Here is a tiny trained network, its code and every weight. The questions are about switching its units off for an input and a target symbol, where a switched-off unit gives its printed mean instead of its output.

import numpy as np


def w(rows, s, z=0):
    codes = np.array(rows[::2]) - 128.0
    scale = np.full(codes.shape[1], s)
    scale[-1] = z or s
    return codes * scale


def f(y):
    return np.maximum(y, 0)


def softmax(a):
    e = np.exp(a - a.max(-1, keepdims=True))
    return e / e.sum(-1, keepdims=True)


def log_softmax(a):
    a = a - a.max(-1, keepdims=True)
    return a - np.log(np.exp(a).sum(-1, keepdims=True))


def net(x, mask):
    ids = ['ΓΔΘΠΦΨαβεζημξστ'.index(c) for c in x.split()]
    T = len(ids)
    res = E[ids] + P[:T]
    u = 0
    for l in range(2):
        q, k, v = (res @ M[l].T for M in (Q, K, V))
        z = softmax(np.where(np.tri(T) > 0, q @ k.T / 4**0.5, -1e9)) @ v
        res = res + np.where(mask[u], z, O[l][:, -1]) @ O[l][:, :-1]
        u += 1
        y = f(res @ A[l][:, :-1].T + A[l][:, -1])
        res = res + np.where(mask[u : u + 12], y, B[l][:, -1]) @ B[l][:, :-1]
        u += 12
    return log_softmax(res[-1] @ U[:, :-1].T + U[:, -1])


Q, K, V, O, A, B = {}, {}, {}, {}, {}, {}
E = w([
[185,168,98],'Γ',
[123,127,107],'Δ',
[98,134,127],'Θ',
[102,95,134],'Π',
[120,101,107],'Φ',
[81,88,102],'Ψ',
[65,79,111],'α',
[134,126,127],'β',
[158,174,83],'ε',
[131,219,137],'ζ',
[130,82,84],'η',
[198,164,90],'μ',
[101,74,33],'ξ',
[114,124,197],'σ',
[45,224,253],'τ',
],0.015)
P = w([
[175,111,163],'0',
[57,78,45],'1',
[61,116,38],'2',
[79,122,45],'3',
[77,139,45],'4',
[76,149,50],'5',
[80,169,47],'6',
[80,173,23],'7',
[93,184,31],'8',
[95,219,53],'9',
[91,204,70],'10',
[79,197,59],'11',
[66,210,44],'12',
[103,189,3],'13',
],0.0038)
Q[0] = w([
[81,190,254],'L0H1',
[105,141,126],'L0H1',
[123,221,241],'L0H1',
[83,77,91],'L0H1',
],0.008)
K[0] = w([
[199,127,132],'L0H1',
[131,123,140],'L0H1',
[246,116,90],'L0H1',
[105,143,147],'L0H1',
],0.014)
V[0] = w([
[45,150,163],'L0H1',
[78,95,47],'L0H1',
[13,175,94],'L0H1',
[119,3,76],'L0H1',
],0.0055)
O[0] = w([
[86,183,227,162],'L0H1',
[67,181,99,244],'L0H1',
[56,224,134,252],'L0H1',
[47,7,2,186],'L0H1',
],0.0055,0.0027)
A[0] = w([
[181,33,196,130],'L0N1',
[31,246,99,130],'L0N2',
[130,119,222,252],'L0N3',
[76,87,43,63],'L0N4',
[179,154,33,177],'L0N5',
[182,192,254,113],'L0N6',
[65,175,111,77],'L0N7',
[61,46,39,152],'L0N8',
[124,191,152,77],'L0N9',
[188,125,55,94],'L0N10',
[147,20,51,218],'L0N11',
[203,126,198,140],'L0N12',
],0.006,0.0034)
B[0] = w([
[73,79,11,130],'L0N1',
[107,108,162,254],'L0N2',
[108,152,146,155],'L0N3',
[124,122,104,200],'L0N4',
[121,146,113,207],'L0N5',
[135,116,110,148],'L0N6',
[123,94,129,172],'L0N7',
[126,166,101,248],'L0N8',
[102,153,160,145],'L0N9',
[138,146,143,151],'L0N10',
[94,133,102,217],'L0N11',
[166,148,125,133],'L0N12',
],0.011,0.0061)
Q[1] = w([
[110,35,77],'L1H1',
[131,163,166],'L1H1',
[99,142,72],'L1H1',
[37,254,107],'L1H1',
],0.0088)
K[1] = w([
[152,196,3],'L1H1',
[105,188,175],'L1H1',
[192,120,123],'L1H1',
[214,237,233],'L1H1',
],0.0071)
V[1] = w([
[255,199,67],'L1H1',
[134,167,243],'L1H1',
[106,53,104],'L1H1',
[137,94,4],'L1H1',
],0.0076)
O[1] = w([
[99,254,129,126],'L1H1',
[92,116,192,166],'L1H1',
[171,108,115,2],'L1H1',
[173,131,76,83],'L1H1',
],0.0096,0.0031)
A[1] = w([
[120,157,147,15],'L1N1',
[149,1,124,83],'L1N2',
[144,124,132,121],'L1N3',
[120,170,187,17],'L1N4',
[111,62,178,171],'L1N5',
[97,100,140,121],'L1N6',
[120,12,215,122],'L1N7',
[62,118,128,76],'L1N8',
[151,45,177,1],'L1N9',
[157,111,77,122],'L1N10',
[98,180,171,102],'L1N11',
[84,46,198,129],'L1N12',
],0.0093,0.0045)
B[1] = w([
[169,103,138,142],'L1N1',
[106,2,207,152],'L1N2',
[124,148,153,128],'L1N3',
[135,90,150,188],'L1N4',
[184,151,151,211],'L1N5',
[159,78,129,183],'L1N6',
[186,174,90,230],'L1N7',
[149,107,129,241],'L1N8',
[77,146,18,152],'L1N9',
[101,72,107,215],'L1N10',
[103,107,104,240],'L1N11',
[163,143,122,254],'L1N12',
],0.0086,0.0061)
U = w([
[139,254,124,41],'Γ',
[124,159,134,208],'Δ',
[182,112,166,195],'Θ',
[126,101,151,184],'Π',
[133,121,124,64],'Φ',
[122,75,140,32],'Ψ',
[97,59,147,92],'α',
[91,68,144,34],'β',
[131,246,128,114],'ε',
[50,164,216,148],'ζ',
[93,109,97,2],'η',
[132,231,128,130],'μ',
[149,123,110,174],'ξ',
[103,140,114,224],'σ',
[212,110,177,89],'τ',
],0.0086,0.0071)

Each question gives the input, a string of symbols that net reads in full, and the target symbol t.
The units are the heads (4 rows each of Q, K, V and O) and the neurons (one row each of A and B). Each row of codes is followed by its name. A weight is (code - 128) times the scale printed after its matrix; where a second scale follows, it is the last column's (O, A, B and U).
mask holds one flag per unit, layer by layer, with each layer's heads first. A switched-off unit (its flag False) gives its mean, the last column of its rows in O or B, instead of its output. The means were averaged over made-up inputs and are rounded, as every weight is.
A unit's drop is (log p(t) with every unit on - log p(t) with that unit switched off) / (log p(t) with every unit on - log p(t) with every unit switched off).
The circuit of an input: a set's keep is (log p(t) with only the set's units on - log p(t) with every unit switched off) / (log p(t) with every unit on - log p(t) with every unit switched off). Starting from the 12 units with the biggest drops (on a tie, the unit counted first), units are removed one at a time, each time the one whose removal leaves the highest keep (on an exact tie, the one counted first), for as long as the keep stays at least 0.8.
units of the circuit, in order: the units of the circuit, biggest drop first
unit that matters most: the unit with the biggest drop
k most important neurons: the k neurons with the biggest drops, biggest first
top k neurons in layer l: the k neurons of layer l with the biggest drops, biggest first
drop when u is switched off: that unit's drop, to one decimal
input τ η τ ξ ζ α Φ η Γ Φ ξ Θ α, target τ: top 4 neurons in layer 1 : (L1N7 L1N5 L1N12 L1N6)
input τ α ζ α, target Θ: top 3 neurons in layer 1 : (L1N7 L1N5 L1N12)
input ζ α ξ η, target ζ: units of the circuit, in order : (L0H1 L1H1 L0N11 L0N12)
input α Θ ζ τ Ψ, target Θ: 3 most important neurons : (L1N7 L1N5 L1N12)
input τ η β, target τ: unit that matters most : L1H1
input τ η Δ ζ, target τ: 4 most important neurons : (L1N7 L1N5 L1N12 L1N6)
input τ ζ σ α σ Θ τ η, target Θ: 2 most important neurons : (L1N7 L1N5)
input ζ Π ε, target ζ: units of the circuit, in order : (L1H1 L0H1 L1N7 L0N9)
input Θ Ψ ζ τ Π, target Θ: top 4 neurons in layer 1 : (L1N7 L1N5 L1N12 L1N2)
input τ ξ τ Θ Ψ Δ Θ ζ η Θ, target τ: top 3 neurons in layer 1 : (L1N7 L1N5 L1N12)
input ζ η α ξ α, target ζ: top 3 neurons in layer 0 : (L0N12 L0N11 L0N8)
input ζ Δ ξ Θ ξ Π Δ ξ Ψ, target ζ: top 3 neurons in layer 0 : (L0N12 L0N11 L0N8)
input η σ τ, target Θ: 3 most important neurons : (L1N7 L1N5 L1N12)
input ζ Π ζ Θ μ σ Π ξ β ξ Δ, target ζ: drop when L0N12 is switched off : 0.1
input ζ β ζ ξ Γ Π, target ζ: drop when L1N5 is switched off : 0.0
input ξ ξ ε ξ ζ ζ Θ ζ ξ μ Θ ε τ, target τ: drop when L1N5 is switched off : 0.2
input α ξ Γ η ξ ξ Δ Θ Φ β σ τ, target τ: drop when L1H1 is switched off : 0.7
input ζ Θ α, target ζ: most important neuron : (L0N12)
input α ξ ζ σ ξ τ, target Θ: 2 most important neurons : (L1N7 L1N5)
input ζ σ β μ Φ τ μ ζ ξ, target ζ: most important neuron : (L0N12)
